After every row comes one of two labels: whether the row has a hidden trait. Each part has its own trait and labels.
(in the rows, 100 means zero)
[101,101,103,100,100,101,108,95,97,96,101,106,98,107,103,107,76,100,102,100,103,102,100,103,101,98,103,100,97,99,100,98,103,100,101,101,99,101,91,101,100,102,101,102,99,96,99,94,104,102,96,101,104,93,107,99,107,99,113,98,95,102,98,96,101,98,96,94,101,100,100,112,102,103,101,100,99,101,99,110,104,101,104,100,101,106,98,89,100,101,98,102,100,102,104,102,106,102,97,100,102,100,106,102,95,98,96,100,100,96,101,102,98,95,99,100,104,103,96,106,102,100,101,102,90,103,100,100,98,91,100,101,101,85,105,101,100,102,103,92,101,105,112,109,100,97,101,97,99,99,100,100,96,102,101,100,105,100,101,98,88,95,95,108,104,98,99,104,107,101,99,101,101,98,100,100,98,103,99,100,99,102,99,99,106,101,102,97,101,88] : Q673
[100,99,103,105,99,108,100,104,96,107,97,103,94,99,101,107,108,102,98,101,93,103,101,110,101,95,113,100,73,100,100,99,97,103,100,111,102,101,104,102,101,102,99,94,101,94,100,93,105,96,96,100,106,104,99,108,103,99,97,101,98,100,96,98,103,99,91,89,104,100,99,95,102,103,98,95,105,102,100,98,97,103,93,102,101,99,98,92,95,102,101,89,99,102,104,100,97,102,107,103,98,103,109,107,101,99,108,101,99,101,101,98,107,110,95,99,105,103,100,95,98,100,103,98,95,103,100,102,101,103,102,100,99,91,93,91,99,101,108,96,99,100,101,97,100,103,100,98,99,111,100,104,96,101,102,101,107,100,103,97,94,105,103,103,97,102,112,97,95,102,98,95,100,99,99,100,98,103,100,107,102,102,101,96,98,103,99,101,98,107] : Q673
[101,106,104,101,105,104,96,101,85,83,101,101,96,99,98,108,93,102,101,105,97,103,102,105,101,113,106,100,119,101,104,99,101,100,98,92,104,100,101,97,102,96,100,103,98,101,100,106,101,102,106,102,104,107,105,103,103,101,86,98,95,99,101,109,94,92,91,90,113,100,106,84,104,104,94,94,98,98,99,95,99,96,102,98,102,104,94,69,100,99,101,110,100,101,105,98,101,100,101,93,100,103,107,95,101,99,103,103,94,106,103,107,99,110,105,100,102,101,99,104,96,102,99,102,110,99,100,101,102,103,101,102,101,94,96,96,97,100,103,96,100,104,91,103,98,100,98,98,104,96,98,96,95,101,102,100,108,100,103,101,100,98,105,100,104,99,112,101,112,105,99,100,104,80,100,99,99,96,101,105,98,100,103,100,99,100,96,93,95,112] : Q673
[96,95,60,89,102,109,167,101,93,152,100,120,111,107,106,107,90,102,103,90,101,106,91,48,99,118,82,101,54,109,105,110,106,97,96,115,91,101,88,104,100,101,100,115,68,111,92,135,142,71,96,58,134,122,100,109,83,99,97,92,93,102,73,100,96,80,149,87,85,67,96,85,112,102,114,63,106,103,98,99,83,90,114,105,109,134,97,200,87,94,100,129,104,105,109,167,114,100,94,96,87,100,56,114,114,92,133,81,111,89,101,102,118,123,170,99,113,109,107,89,97,104,120,101,80,80,101,100,98,69,106,101,85,133,96,116,103,46,106,100,100,152,94,88,110,91,89,98,87,107,93,96,96,90,89,101,100,94,95,94,134,86,97,101,86,88,137,82,159,108,96,64,107,96,103,88,100,95,78,90,110,95,117,88,85,99,149,127,107,60] : Q934
[101,99,107,95,100,107,66,94,97,106,107,104,101,99,111,106,69,98,96,97,88,102,102,110,101,99,97,100,69,96,94,99,102,104,96,107,97,97,100,101,102,98,109,88,99,92,97,95,99,117,103,100,92,99,96,105,89,100,100,93,101,99,99,85,99,111,91,85,102,101,104,87,103,106,102,115,120,99,101,74,90,111,93,101,101,91,98,90,103,105,99,89,104,100,103,66,104,105,91,117,97,102,109,83,100,101,97,101,100,103,92,91,101,93,100,100,88,120,97,105,101,91,105,102,107,88,105,100,106,112,99,90,90,93,106,80,101,100,93,95,100,102,54,102,100,93,100,98,99,101,102,106,95,101,101,99,96,102,91,93,93,110,86,113,80,106,89,89,91,104,100,99,88,96,102,100,98,116,100,98,91,95,106,100,94,98,71,103,106,115] : Q934
[100,100,104,100,100,102,100,98,97,101,101,101,100,99,100,105,102,101,100,101,99,104,100,102,100,100,100,100,96,100,100,99,100,99,97,98,101,99,100,100,100,100,103,100,100,99,100,99,97,98,100,101,99,100,100,100,99,100,98,98,100,101,99,99,100,101,93,95,100,100,100,101,101,103,99,97,101,100,100,99,99,100,100,100,101,98,98,91,100,100,100,100,100,101,102,98,100,102,101,102,101,101,107,99,99,99,97,100,100,99,101,99,101,98,99,100,102,105,100,102,100,100,99,101,101,101,100,100,100,101,100,100,101,98,102,99,100,101,100,97,99,104,99,101,100,99,100,98,99,100,100,99,97,101,101,101,104,100,100,99,101,98,101,99,100,99,100,101,99,98,99,99,100,98,100,99,99,100,100,100,98,100,100,101,99,100,100,99,100,99] : Q934
[98,104,105,113,94,119,111,108,123,95,49,106,85,105,97,123,109,109,87,107,68,103,104,114,101,94,126,99,48,101,106,103,108,117,122,127,94,111,111,102,104,126,55,85,97,72,103,90,136,94,105,101,127,105,104,113,85,89,86,135,97,78,99,99,105,105,78,47,100,102,90,104,101,62,95,88,129,110,104,94,106,119,92,94,102,92,98,91,102,113,96,54,105,96,102,124,91,104,108,109,84,110,129,123,111,98,133,101,106,103,101,96,139,123,91,99,103,106,110,85,93,95,109,97,96,87,96,109,113,77,107,95,98,89,92,68,94,101,112,87,77,63,94,83,100,113,97,96,98,122,102,115,74,103,101,107,139,98,97,87,147,109,109,99,87,115,130,91,142,105,77,97,89,109,97,99,92,112,98,113,115,105,110,91,103,117,98,86,84,107] : Q934
[100,97,105,100,111,109,124,104,96,110,138,103,108,99,112,81,106,103,116,100,109,62,97,161,91,108,90,88,30,106,105,98,74,120,95,119,93,92,69,117,101,101,106,110,101,124,90,124,137,56,102,104,145,96,114,109,96,99,80,98,90,107,98,110,105,92,93,133,91,100,110,132,85,109,99,75,107,100,90,107,119,89,95,101,103,119,84,66,103,88,104,94,102,105,81,106,95,74,119,83,109,94,111,104,114,98,125,99,113,103,88,99,91,114,106,68,122,72,109,82,102,105,114,112,75,77,99,94,99,148,102,99,105,141,124,108,89,109,74,143,102,117,144,114,100,113,104,125,98,88,102,114,93,102,99,83,107,102,98,113,89,118,86,103,78,101,85,87,66,87,101,97,111,95,98,100,96,111,93,103,105,102,120,111,84,102,63,112,95,89] : Q673
[104,102,104,112,100,97,91,108,100,93,101,105,104,104,99,104,88,102,99,94,99,104,101,108,100,95,85,102,90,106,94,99,77,104,98,118,90,98,102,99,100,95,98,105,98,113,107,113,114,83,100,102,102,108,96,100,97,100,106,97,90,101,100,98,104,105,91,81,104,101,101,113,100,95,101,91,93,100,102,108,102,103,107,98,102,104,98,82,100,100,100,89,99,107,103,110,98,102,104,98,97,101,112,99,102,99,105,100,98,98,103,98,104,87,98,99,103,104,95,91,96,99,101,105,98,105,100,100,99,110,103,97,99,106,102,95,103,98,89,104,101,110,120,95,99,104,102,99,97,101,101,106,97,101,101,99,75,98,94,106,91,101,105,89,106,101,96,94,133,93,102,103,103,95,102,99,104,103,97,99,102,108,101,96,102,98,133,115,98,100] : Q934
